Below are the code and all the weights of a small trained network. Each question names an input and a class and asks about switching units off, where a switched-off unit gives its printed mean instead of its output.

import numpy as np


def w(rows, s, z=0):
    codes = np.array(rows[::2]) - 128.0
    scale = np.full(codes.shape[1], s)
    scale[-1] = z or s
    return codes * scale


def norm(h):
    return h / np.sqrt((h * h).mean(-1, keepdims=True) + 1e-5)


def f(y):
    return y / 2 * (1 + np.tanh(0.7978845608 * (y + 0.044715 * y**3)))


def log_softmax(a):
    a = a - a.max(-1, keepdims=True)
    return a - np.log(np.exp(a).sum(-1, keepdims=True))


def net(x, mask):
    res = np.array(x, float).reshape(1, 4) / 4 @ E
    u = 0
    for l in range(3):
        y = f(norm(res) @ A[l][:, :-1].T + A[l][:, -1])
        res = res + np.where(mask[u : u + 3], y, B[l][:, -1]) @ B[l][:, :-1]
        u += 3
    return log_softmax(norm(res)[-1] @ U[:, :-1].T + U[:, -1])


A, B = {}, {}
E = w([
[65,185,178,181,117],'x0',
[220,156,96,205,115],'x1',
[246,37,176,134,105],'x2',
[167,186,133,217,255],'x3',
],0.0045)
A[0] = w([
[74,199,254,108,145,252],'L0N1',
[195,175,38,123,126,203],'L0N2',
[127,151,140,67,47,190],'L0N3',
],0.0097,0.0017)
B[0] = w([
[49,117,74,173,66,253],'L0N1',
[37,164,254,146,157,204],'L0N2',
[199,85,17,80,80,214],'L0N3',
],0.008,0.0047)
A[1] = w([
[187,180,154,217,68,173],'L1N1',
[237,105,192,231,148,148],'L1N2',
[19,18,152,86,253,255],'L1N3',
],0.0064,0.0038)
B[1] = w([
[139,36,149,119,134,188],'L1N1',
[150,104,254,132,120,198],'L1N2',
[139,107,99,126,44,253],'L1N3',
],0.0099,0.0044)
A[2] = w([
[83,238,177,169,101,217],'L2N1',
[137,45,255,240,75,59],'L2N2',
[146,134,169,193,162,2],'L2N3',
],0.0081,0.0029)
B[2] = w([
[10,115,167,160,194,210],'L2N1',
[130,122,254,44,187,254],'L2N2',
[187,185,158,23,184,137],'L2N3',
],0.0092,0.0065)
U = w([
[178,174,72,141,236,4],'0',
[42,149,166,139,217,123],'1',
[173,164,99,180,162,4],'2',
[2,155,88,226,113,250],'3',
[177,32,61,80,46,252],'4',
[185,42,242,79,155,235],'5',
],0.009,0.0048)

Each question gives the input, the list of numbers given to net, and the class t.
The units are the neurons (one row each of A and B). Each row of codes is followed by its name. A weight is (code - 128) times the scale printed after its matrix; where a second scale follows, it is the last column's (A, B and U).
mask holds one flag per neuron, layer by layer. A switched-off neuron (its flag False) gives its mean, the last column of its row in B, instead of its output. The means were averaged over made-up inputs and are rounded, as every weight is.
A unit's drop is (log p(t) with every unit on - log p(t) with that unit switched off) / (log p(t) with every unit on - log p(t) with every unit switched off).
The circuit of an input: a set's keep is (log p(t) with only the set's units on - log p(t) with every unit switched off) / (log p(t) with every unit on - log p(t) with every unit switched off). Starting from all 9 units, units are removed one at a time, each time the one whose removal leaves the highest keep (on an exact tie, the one counted first), for as long as the keep stays at least 0.8.
circuit, biggest first: the units of the circuit, biggest drop first
most important unit: the unit with the biggest drop
k most important neurons: the k neurons with the biggest drops, biggest first
k most important neurons of layer l: the k neurons of layer l with the biggest drops, biggest first
drop when u is switched off: that unit's drop, to one decimal
input [2,5,1,-5], class 4: 2 most important neurons -> (L0N3 L2N2)
input [-7,-1,-2,0], class 4: most important unit -> L1N3
input [-1,5,-5,-6], class 4: 2 most important neurons -> (L0N3 L2N1)
input [7,4,-2,-4], class 4: 2 most important neurons of layer 1 -> (L1N1 L1N2)
input [5,-4,8,-8], class 4: 2 most important neurons -> (L0N3 L2N2)
input [0,0,-2,1], class 3: circuit, biggest first -> (L1N2 L2N2)
input [-6,8,-3,-5], class 1: 4 most important neurons -> (L0N2 L1N3 L1N2 L0N1)
input [5,-3,2,7], class 3: 2 most important neurons of layer 0 -> (L0N1 L0N2)
input [8,1,3,0], class 3: 4 most important neurons -> (L0N1 L1N2 L0N2 L2N3)
input [1,-2,6,-4], class 4: circuit, biggest first -> (L0N3 L2N2 L1N2)
input [-4,1,-2,-2], class 4: circuit, biggest first -> (L2N2 L2N1)
input [-4,-6,-2,7], class 3: 2 most important neurons -> (L0N3 L1N1)
input [2,-8,3,3], class 3: 2 most important neurons of layer 0 -> (L0N1 L0N3)
input [7,-1,3,1], class 3: circuit, biggest first -> (L0N1)
input [7,0,7,-6], class 4: 2 most important neurons of layer 0 -> (L0N3 L0N2)
input [6,-6,-2,5], class 3: drop when L2N2 is switched off -> 0.1
input [5,6,-2,-6], class 4: drop when L0N3 is switched off -> 0.1
input [-8,-8,4,-1], class 4: drop when L2N2 is switched off -> 0.2
input [4,-8,5,5], class 3: drop when L1N2 is switched off -> 0.2
input [6,-7,0,7], class 3: most important neuron of layer 2 -> (L2N2)
